Each new row is followed by what is left after taking away its nearest point in the smallest flat space through zero that holds the last named rows
kitu (4 x 12)
[[ 1.01 -0.07 -2.49 -0.79  0.05 -4.09  1.26 -2.94  1.02  1.26  1.57 -0.84]
 [ 0.09 -0.96 -2.25  0.75 -0.11 -2.95  0.16 -3.76 -0.88  1.31  0.44  0.81]
 [ 1.89  2.19 -0.69 -1.77  2.57 -6.41  3.35 -4.97  1.85 -0.24  0.46 -1.78]
 [ 1.15  1.12 -3.61  0.73  2.38 -5.80  2.20 -5.59 -2.78  2.14  2.72 -0.01]]
New rows
[-1.42 -1.18  2.72  2.93  1.57 -0.44  0.67  0.83  4.85 -3.16  0.28 -5.14] | [-1.98 -2.05  0.64  4.81  1.48 -0.34 -0.14 -0.22  1.53 -1.50  1.60 -3.70]
[-0.30  1.61  3.21  1.60  1.74 -1.90  2.94 -1.54  0.92 -2.51 -0.87 -0.04] | [-0.73 -0.35  0.79  2.05 -0.68 -0.57  1.40  0.33  0.62 -0.70  1.05  0.26]
mepi (4 x 12)
[[-1.48  2.55 -1.36  0.74 -1.58  5.04  2.47  1.46  0.79  2.58  2.38 -0.87]
 [-0.52  1.78  0.27  1.73 -3.22  3.70  2.27  0.90  0.72  2.29  1.77 -1.87]
 [-0.84  2.74  0.61  0.87 -1.35  3.22  2.61  0.34  0.77  1.97  1.80 -0.46]
 [-1.69  0.82 -0.31  0.08 -0.54  3.99  4.40  0.91  0.65  1.34  1.09 -0.33]]
New rows
[-0.53 -0.77  3.70  3.02 -2.46 -3.39 -3.41  0.94  3.00  0.84  0.48  1.43] | [-2.41 -1.51  1.36  1.46 -0.37 -0.82 -1.00  2.10  3.08  0.82  0.65  2.40]
[ 3.95  1.93 -3.93 -1.76  2.44 -1.19  1.84  1.95  0.12  2.09  3.25 -2.69] | [ 4.55  0.69 -2.03 -1.36  1.81 -2.72  2.78  1.17  0.03  1.28  2.20 -3.07]
[-0.75 -0.45  1.59 -1.44 -0.95 -3.49  4.32 -2.45 -1.98  1.24 -3.54 -0.72] | [-0.97  1.21 -1.60 -1.49 -1.00 -1.81  1.01 -1.13 -2.01  2.55 -1.94 -0.85]
Ruro (2 x 12)
[[-2.54  5.86  0.26 -1.48 -3.02 -2.17  1.36  0.11  2.12  0.18  1.86 -0.26]
 [-5.00  3.52 -0.33 -0.35 -5.79 -2.20  2.76  0.07 -0.75  1.13  1.05 -1.92]]
New rows
[-1.86 -3.64 -1.79 -1.04 -1.51 -0.61  1.40  0.41 -1.12 -1.32 -1.06 -3.18] | [-0.27 -1.27 -1.32 -2.05  0.26 -0.81  0.49  0.45  1.26 -2.02 -0.26 -1.96]
[-1.82  4.91  1.43  0.45 -2.97 -0.45 -0.57  1.29  3.78 -2.51 -1.82 -0.06] | [-0.62  0.43  1.13  1.70 -1.51  1.02 -1.19  1.21  1.73 -2.43 -3.26 -0.24]
pevut (4 x 12)
[[ 4.12 -4.21 -3.20  5.52  0.04 -2.25  1.02  3.03  1.05 -0.31  2.49  0.82]
 [ 5.20 -1.08 -3.54  1.76 -1.09  1.11 -0.93 -0.18 -3.98 -2.28  2.67 -0.62]
 [ 2.19 -2.04  0.13  1.78 -4.35  0.59  4.66 -0.39  1.18 -3.09  0.01  2.12]
 [ 6.07 -2.72 -5.24  4.95  0.30  1.19 -0.39  2.19 -1.81  0.27  3.37 -0.92]]
New rows
[ 1.42  3.08  4.39  2.98  1.25  0.15 -0.82 -0.59  1.75  1.36 -2.48 -2.24] | [ 2.91  2.44  3.84  3.31  0.37 -0.48 -0.84 -0.88  0.51 -0.36 -1.74 -1.87]
[-0.55  3.66 -2.04  0.84 -0.90  3.65 -0.14  0.69 -2.83  1.14 -2.92 -0.55] | [-0.97  1.80 -1.15  1.79 -0.79 -0.45 -0.07  1.60 -1.71 -0.25 -2.70  0.87]
Kemif (5 x 12)
[[ 2.97 -0.43  0.64 -0.19 -2.61  1.23 -0.93 -0.44  3.29 -0.06 -2.41  0.13]
 [-1.98  2.19  0.80 -3.69  0.74 -1.07  8.18 -2.08  0.04  2.23 -0.67 -3.27]
 [-0.56 -2.72 -2.25 -1.96 -3.14 -3.87  0.50  0.14 -2.02 -0.05 -2.16  0.01]
 [-4.13  2.99 -1.52  2.16 -3.55 -0.89  3.88  3.17 -1.88 -2.48  1.40 -5.20]
 [-2.01 -0.82  2.66  0.10 -0.46 -1.73  1.05  3.32  0.78  1.32 -1.38 -1.20]]
New rows
[-2.18  0.88  1.57 -0.84  1.02 -5.68  2.90  0.64  1.09 -2.15  2.96 -2.63] | [ 0.92  0.18  1.07 -0.45  0.69 -3.97 -0.24 -0.86  2.59 -2.71  2.47 -0.60]
[-2.13  2.05 -0.73  0.28 -2.61 -2.91 -4.98  4.25 -0.44 -1.38  1.05 -1.64] | [-0.26  2.82 -0.15 -2.52 -0.17 -1.60 -2.47  0.27  0.85  0.49  0.72 -0.82]
tus (2 x 12)
[[ 2.30 -0.08  1.70  3.41  1.39  2.86 -0.93 -0.07  2.39 -1.09 -0.21  0.14]
 [-3.00  0.09 -2.44 -4.24 -1.40 -4.09  0.86  0.24 -3.19  1.31 -0.15 -0.46]]
New rows
[ 2.37 -1.26  0.56  4.49  2.68  4.28 -2.64  1.57  1.41  0.10  0.09  0.74] | [-0.26 -1.15 -1.12  0.33  0.59  1.44 -1.15  1.47 -1.24  1.48  0.84  0.91]
[-1.22 -4.43 -1.35 -2.39 -3.19 -2.41  2.47  3.94 -1.58  1.40 -2.23  2.51] | [ 0.68 -4.50 -0.08  0.55 -1.79 -0.27  1.48  3.97  0.35  0.43 -2.67  2.45]
Suk (5 x 12)
[[-2.26 -3.29 -1.47 -0.99  1.33  0.22  0.08  0.00 -1.66  1.86  2.29 -3.24]
 [-0.52 -0.76 -0.98 -1.26  0.63  2.66 -1.42  0.70 -3.06  3.46  1.84 -0.15]
 [ 0.56  2.41  1.97  3.12 -0.93  1.32 -0.27 -1.55  4.05  2.67  3.18  5.05]
 [ 2.58  1.39 -1.46  1.27 -1.13 -1.72 -1.34  1.90 -2.31  0.80 -3.66 -5.07]
 [-0.71 -1.32  0.78  1.39 -1.42  4.39 -0.78  2.70  0.50  4.25  1.05  0.23]]
New rows
[ 0.56  2.53 -4.54  2.06  3.38  1.42 -1.50 -1.87 -1.52 -3.97  2.56 -2.87] | [ 0.06  1.75 -3.01  2.80  1.98  3.96 -0.98  0.09  0.42 -3.88  1.73 -1.47]
[ 0.64 -0.50  3.73 -1.11  1.62 -2.67 -1.82  0.47 -3.52  0.43  4.26 -2.13] | [ 0.98 -0.21  5.19 -0.27  0.21 -1.61 -1.21  1.87 -1.47 -0.82  2.42 -0.80]
[-2.28 -4.25  2.49 -2.14  0.68  2.73 -0.46  2.02 -2.92  0.86 -0.74 -1.80] | [-0.09 -0.57  2.84  0.20  0.48 -0.50 -0.70 -0.59 -0.82  0.35 -0.40 -0.23]
Mogu (4 x 12)
[[ 5.21 -2.66 -2.96 -1.13 -1.27  1.16  3.45  1.00  3.43  4.47  4.16  3.01]
 [ 0.39 -2.08 -1.55  0.85 -3.16 -0.50  1.33  0.70  0.68  3.77  2.87  1.90]
 [ 0.85 -0.58 -2.92 -1.55 -0.01  2.86  0.84 -3.87 -0.21 -0.28 -2.13  0.73]
 [ 1.56 -2.00 -2.85 -0.35 -2.10  1.03  1.85 -1.29  1.20  3.23  1.33  2.09]]
New rows
[-0.30  0.82  1.49  2.93 -4.68 -0.46 -0.47  0.63 -6.22 -1.30  0.01  0.14] | [ 3.08  1.33  0.94  1.63 -1.51 -0.87  0.85 -0.20 -2.05  0.07 -1.65  0.68]
[-3.81  0.66 -0.44  3.33 -4.06 -3.09  0.63  2.91 -1.58  3.12 -0.20  2.96] | [-0.09  1.72 -0.97  0.50 -0.15 -0.01  1.33  1.88 -0.86 -0.32 -1.55  2.29]
[ 0.72  0.00 -1.19 -2.69  1.67  2.84 -1.81 -1.81  0.42 -2.19 -1.80  0.05] | [-0.43 -0.54 -0.15 -1.01 -0.05  0.43 -1.96  0.35  0.83  0.07  0.14  0.45]
piv (2 x 12)
[[ 2.27  1.57  0.22 -0.20 -0.70  0.25  0.17  2.94 -1.61 -2.95 -3.17  0.09]
 [-0.27  1.87 -0.94 -2.82 -1.31 -5.46  0.50  0.37 -1.79 -4.09 -2.59  2.59]]
New rows
[-2.62 -1.47 -0.58 -3.02 -0.44 -2.17  0.48 -2.59  2.08 -1.27  1.25  2.15] | [-0.37 -1.16  0.19 -1.49 -0.29  1.37  0.33 -0.11  1.69 -1.50 -0.09  0.66]
[-1.35  0.13 -2.10 -2.01  0.04 -3.37  0.62 -1.10  1.71  0.36  3.08  1.75] | [ 0.89  0.54 -1.37 -0.63  0.12 -0.10  0.50  1.40  1.22 -0.08  1.60  0.39]
batez (4 x 12)
[[-0.17 -2.89  0.51  0.85  1.04 -3.28 -0.18 -2.26  0.86  0.24 -0.04  1.79]
 [-0.63 -4.16  2.09  2.65 -0.95 -4.92  0.24 -2.49  0.84 -1.48  1.40  0.68]
 [ 0.81 -3.78  1.91  2.27 -1.20 -4.54  1.80 -3.16  2.38  1.54 -0.65  1.77]
 [ 0.86 -5.25  3.42 -0.18 -0.05 -5.78  1.16 -5.59  1.40 -1.91 -0.75  0.71]]
New rows
[ 0.62  0.09 -0.13 -0.74  3.70  3.97 -0.98  1.83  0.56 -0.09 -0.79  1.34] | [ 0.75 -1.40  1.69  0.99  1.48  2.07  0.15  1.00  1.21 -0.87 -0.11  0.60]
